The symbols move the elements like this.
at | θ φ λ
z955 | z840 z881 z333
z898 | z898 z334 z707
z739 | z958 z721 z881
z840 | z881 z800 z646
z196 | z481 z53 z945
z927 | z975 z762 z803
z709 | z804 z684 z898
z192 | z471 z898 z586
z309 | z333 z646 z762
z804 | z334 z566 z155
z245 | z855 z803 z624
z566 | z910 z586 z739
z596 | z192 z471 z881
z707 | z334 z192 z566
z684 | z406 z945 z334
z945 | z419 z638 z709
z803 | z419 z709 z481
z763 | z739 z877 z840
z958 | z478 z646 z800
z478 | z566 z910 z898
z419 | z53 z161 z53
z855 | z721 z419 z309
z248 | z638 z324 z804
z800 | z558 z245 z881
z334 | z680 z709 z192
z47 | z955 z309 z762
z481 | z65 z65 z248
z333 | z646 z245 z646
z234 | z707 z596 z478
z558 | z763 z739 z955
z65 | z431 z803 z324
z53 | z65 z431 z638
z646 | z245 z855 z47
z975 | z762 z877 z419
z638 | z898 z196 z684
z471 | z898 z155 z234
z155 | z910 z680 z596
z721 | z478 z566 z558
z161 | z927 z975 z431
z586 | z234 z707 z721
z624 | z161 z333 z975
z877 | z855 z624 z161
z406 | z53 z248 z334
z431 | z804 z419 z945
z910 | z721 z234 z958
z762 | z877 z47 z840
z324 | z196 z334 z406
z680 | z709 z804 z471
z881 | z955 z558 z245
z74 | z161 z927 z65

The rows follow the links: the fewer symbols apart two elements are, the more alike their rows tend to be.

Some elements and rows for them; each showing differs a little:
z680
[-46,-40,-11,-19,13,15,-23,-33,36,80,55,-50,-49,-88,-5,38,-105,96,15,-15,-60,35,23,-87,-26,30,47,25,-2,-16,-29,3,-3,57,-44,-50,43,61,-74,-65,12,28,-19,-18,-46,3,12,83,-41,-59,-71,7,-31,61]
z975
[-15,-23,-87,19,-19,-6,17,53,28,-16,-10,51,14,-14,-22,2,-30,-100,-2,0,69,48,107,2,43,35,-51,63,-24,-40,29,11,5,3,13,14,-22,-11,95,-40,10,-80,76,71,-74,2,0,-70,9,93,27,36,2,-20]
z800
[88,10,9,-23,37,-38,106,26,1,-29,48,50,60,27,-44,64,-21,40,79,-37,85,-38,-107,80,2,-19,-28,28,-17,14,19,-65,-78,-4,-27,-48,27,-28,-18,25,24,-26,9,-86,-20,47,-49,-13,12,-59,30,19,-17,-18]
z481
[6,21,64,-10,-30,12,-13,-34,8,-18,-9,7,-18,79,35,-78,7,-15,-107,48,-7,-64,2,-26,-25,-108,64,-49,60,-47,30,22,36,7,0,48,-118,-30,-33,20,-44,44,22,-40,-6,-34,-38,18,102,0,-48,-61,-66,14]
z955
[84,10,-3,-76,90,-8,156,-12,19,-50,33,25,30,-1,-39,23,-15,-7,58,15,86,-27,-59,84,0,27,-21,39,7,12,49,-49,-85,-8,12,-6,46,0,33,28,-17,6,-12,-113,49,31,-56,23,20,-18,42,3,-11,18]
z804
[-50,-7,19,6,-21,7,-82,-48,41,98,58,-26,-31,-69,-1,35,-65,89,-2,-33,-64,35,24,-88,-31,1,25,4,-17,-32,-42,18,9,47,-51,-52,14,46,-92,-43,10,3,-45,6,-66,14,22,62,-39,-59,-92,27,-37,31]
z638
[-97,46,37,4,18,-40,-128,-62,46,29,-40,-8,-25,-70,-1,-35,77,-44,-93,-25,-31,10,38,-20,-25,-11,-35,-66,26,17,3,66,20,10,-8,14,22,-28,-38,112,-24,33,-80,-18,13,26,70,41,-39,55,-50,64,-12,-5]
z803
[18,-18,45,7,-59,7,5,-5,42,12,10,35,-14,85,24,-62,-48,-25,-66,59,-6,-24,27,-47,-27,-92,48,3,20,-90,18,-12,26,30,-3,31,-140,-11,-45,-32,-24,3,62,-26,-76,-41,-36,2,83,5,-42,-62,-96,-11]
z881
[71,25,4,-46,65,-12,151,12,7,-45,47,39,18,-2,-37,55,-31,44,64,-39,97,-53,-88,71,13,-14,-17,39,0,26,38,-53,-85,-1,-1,-53,34,-17,-14,23,7,-2,20,-98,20,29,-26,-1,32,-46,-3,7,-8,2]

Each walk starts at a row. The symbols on each line, taken left to right, move it on to the next element.
Each answer is a row, close to the row of the element it stands for.
new walk
[-68,35,72,-1,-9,-24,-102,-68,40,10,-45,12,-29,14,15,-52,68,-48,-106,-1,-28,-12,9,-14,-22,-86,18,-93,42,-18,0,52,28,14,-12,48,-62,-60,-48,102,-48,45,-41,-44,-6,-3,29,40,42,32,-46,15,-50,-19]
λ θ θ θ λ φ θ θ φ: [-104,31,-1,-10,39,-34,-119,-73,54,26,-19,4,-31,-101,-19,13,28,-18,-71,-46,-44,34,38,-33,-17,30,-21,-37,17,21,-9,61,28,29,-15,-1,54,-25,-32,96,3,32,-72,-17,12,47,71,62,-55,38,-37,81,-9,7]
φ λ φ φ φ λ φ θ φ: [-9,-22,-61,14,-35,-7,1,54,42,-14,-8,69,7,-4,-26,-5,-35,-66,-12,-11,73,33,112,-15,38,-19,-33,76,-19,-52,27,15,-1,23,4,-1,-41,-18,62,-51,8,-44,93,77,-99,7,-1,-66,33,79,-20,34,-3,-34]
new walk
[17,-18,-67,5,-25,20,53,47,25,-45,-30,46,0,16,-13,-23,-62,-78,-44,28,74,1,107,-6,38,-4,-20,73,7,-38,52,15,12,16,42,18,-70,-20,82,-66,-16,-32,119,73,-64,-37,-16,-70,60,72,-13,-17,-11,-8]
θ θ λ φ φ φ θ λ φ: [-52,1,29,34,-78,-33,-91,-27,63,73,36,70,7,-4,-7,-14,-20,-22,-45,-19,-13,41,44,-45,-5,-77,-1,17,-10,-87,-26,34,27,38,-40,-17,-77,-28,-65,-22,17,-43,28,34,-148,16,20,1,16,22,-80,51,-60,-43]
θ φ θ λ φ θ θ λ λ: [24,-26,-84,-27,44,-1,112,23,1,-55,-24,1,7,-8,-31,-34,-8,-103,15,49,52,44,52,37,26,88,-23,39,-6,0,41,-3,2,-25,55,60,26,31,128,6,-6,-37,32,-4,26,-3,-12,1,4,76,101,-30,22,-8]
new walk
[-54,17,68,11,-41,-34,-139,-34,51,34,-15,60,4,14,-3,-61,46,-48,-96,-11,-28,6,44,-29,-29,-96,-5,-44,23,-52,-17,42,35,29,-41,31,-74,-47,-72,74,-12,-17,-24,-12,-78,14,29,16,21,43,-58,54,-53,-51]
θ λ θ φ θ θ λ: [-90,21,9,17,-5,-54,-139,-57,66,61,-11,33,-3,-83,-35,-4,42,-26,-49,-37,-35,53,39,-27,-22,-22,-25,-23,-8,-18,-25,43,6,23,-32,1,21,-31,-61,64,21,-23,-59,1,-60,44,56,43,-42,38,-58,88,-32,-36]
λ φ φ λ φ θ λ φ: [-86,3,-6,-20,22,-5,-94,-64,70,63,31,-27,-45,-123,-11,21,-45,33,-29,-39,-62,36,48,-84,-14,44,-1,2,-5,-1,-26,36,2,42,-37,-20,55,30,-54,6,7,21,-62,-12,-34,34,48,83,-55,-3,-77,57,-29,26]
new walk
[11,-26,-79,-3,10,-16,31,56,13,-8,-14,59,37,-20,-46,21,-23,-90,26,-9,78,54,78,26,47,46,-80,72,-35,-26,43,-6,-3,-11,22,-16,13,-13,102,-14,14,-76,55,54,-51,22,11,-66,-8,89,53,47,22,-42]
λ φ θ φ θ λ θ φ φ: [-32,-21,7,37,-69,-34,-104,4,57,69,-11,85,35,7,-19,-32,16,-55,-18,1,-3,67,85,-23,-5,-76,-41,43,-23,-80,-16,15,17,20,-20,4,-68,-25,-36,3,10,-73,15,60,-111,38,35,-30,-7,65,-24,62,-30,-70]
φ φ θ λ θ θ θ: [62,1,-20,-58,83,-19,152,7,15,-52,15,36,25,-12,-46,37,-10,-7,62,-4,99,-17,-49,71,4,21,-35,58,-3,19,50,-55,-88,-17,24,-20,58,-14,34,44,-13,-2,19,-96,33,44,-39,9,21,-12,53,10,-1,6]
new walk
[44,-71,-36,-20,11,-19,68,-7,-38,7,-9,-13,32,40,-33,-64,24,-78,58,77,-54,62,-12,24,-43,85,10,-8,-2,-15,12,-18,18,-52,53,79,11,69,72,22,-6,-55,-58,-39,45,3,-19,58,-40,25,143,-60,-6,-36]
θ φ λ θ φ θ λ λ λ: [44,-45,-38,-26,48,-2,116,7,-19,-22,-20,-8,17,1,-47,-40,10,-88,35,67,3,36,2,39,-14,81,-12,10,7,0,39,-11,6,-37,56,80,32,70,108,33,-20,-19,-25,-50,77,-1,-34,43,-4,53,143,-50,1,0]
φ λ φ λ λ θ φ: [61,38,6,-26,50,-24,77,27,3,-46,24,59,45,-1,-13,67,12,31,56,-70,101,-49,-95,86,25,-35,-55,32,-14,33,20,-43,-87,-7,1,-69,54,-75,-15,28,5,-6,29,-61,6,48,-11,-58,13,-37,6,51,30,-24]
new walk
[44,37,-20,-14,43,-31,86,32,9,-51,4,58,29,-35,-30,64,9,-5,46,-68,126,-30,-39,81,30,-6,-82,43,-18,34,35,-38,-75,-4,6,-69,63,-58,18,23,1,-16,50,-19,-12,40,5,-66,6,3,2,64,25,-9]
λ θ θ λ θ θ θ: [53,-69,-23,23,-49,-44,-8,19,-36,42,24,33,65,59,-39,-42,42,-37,91,50,-50,101,-11,41,-20,45,-15,20,-40,-34,-25,-21,10,-37,7,37,0,44,33,15,44,-90,-55,4,-20,31,-7,23,-57,36,128,-10,5,-89]
λ θ θ φ θ φ λ: [59,49,26,26,12,-25,17,49,-33,-44,7,42,54,41,-4,68,41,50,78,-75,80,-50,-115,88,35,-38,-58,21,-24,46,2,-37,-65,-12,-21,-72,28,-62,-29,26,31,-19,21,-1,11,39,2,-74,-11,-40,10,55,69,-36]
new walk
[3,-4,-27,12,-37,34,45,35,24,-44,-17,49,-19,50,29,-35,-43,-49,-64,12,63,-22,74,-22,42,-61,15,30,18,-52,50,-1,6,22,9,22,-114,-42,30,-58,-34,-6,107,51,-74,-42,-32,-66,92,52,-51,-32,-41,6]
λ φ φ λ φ θ λ φ: [2,-45,-6,6,-16,39,-4,-15,2,65,71,-45,-23,-34,15,40,-103,123,29,2,-48,5,6,-76,-13,17,56,31,-16,-16,-45,-20,0,47,-45,-50,18,69,-80,-96,9,14,4,-2,-39,-6,-27,58,-23,-101,-76,-32,-24,49]
θ θ λ θ θ θ θ φ: [27,-2,38,53,-87,25,-77,49,-102,33,13,-34,29,86,46,23,37,102,87,-25,-72,-18,-72,15,0,-23,23,-11,-32,24,-69,-30,15,-26,-23,-39,-13,1,-64,-57,56,-14,-18,81,10,-16,1,-44,-40,-78,19,-19,61,-34]
new walk
[-19,-16,-31,-5,7,47,32,-6,-14,28,37,-108,-62,-64,50,39,-108,100,21,-11,-42,-18,27,-82,-3,56,65,16,9,11,-23,-4,7,29,-19,-36,35,65,-9,-100,-2,56,7,7,-3,-25,-16,49,-9,-63,-66,-45,5,103]
λ θ λ θ φ θ λ λ φ: [30,40,36,59,-42,4,-53,55,-89,-13,-11,3,55,77,37,40,91,50,71,-32,-9,-26,-86,50,37,-29,-28,-24,-29,33,-46,-26,-6,-38,-2,-41,14,-40,-29,1,44,-36,-1,63,38,-8,12,-96,-37,-38,27,23,76,-50]
φ λ θ λ φ θ λ φ θ: [95,-81,9,-13,-2,-18,90,11,4,42,60,50,58,58,-43,-31,-26,2,96,64,-14,58,-48,24,-49,5,-3,39,-9,-60,4,-56,-24,-29,18,16,-10,71,-13,-19,17,-82,-22,-71,-26,35,-51,47,-17,-24,105,-32,-46,-52]
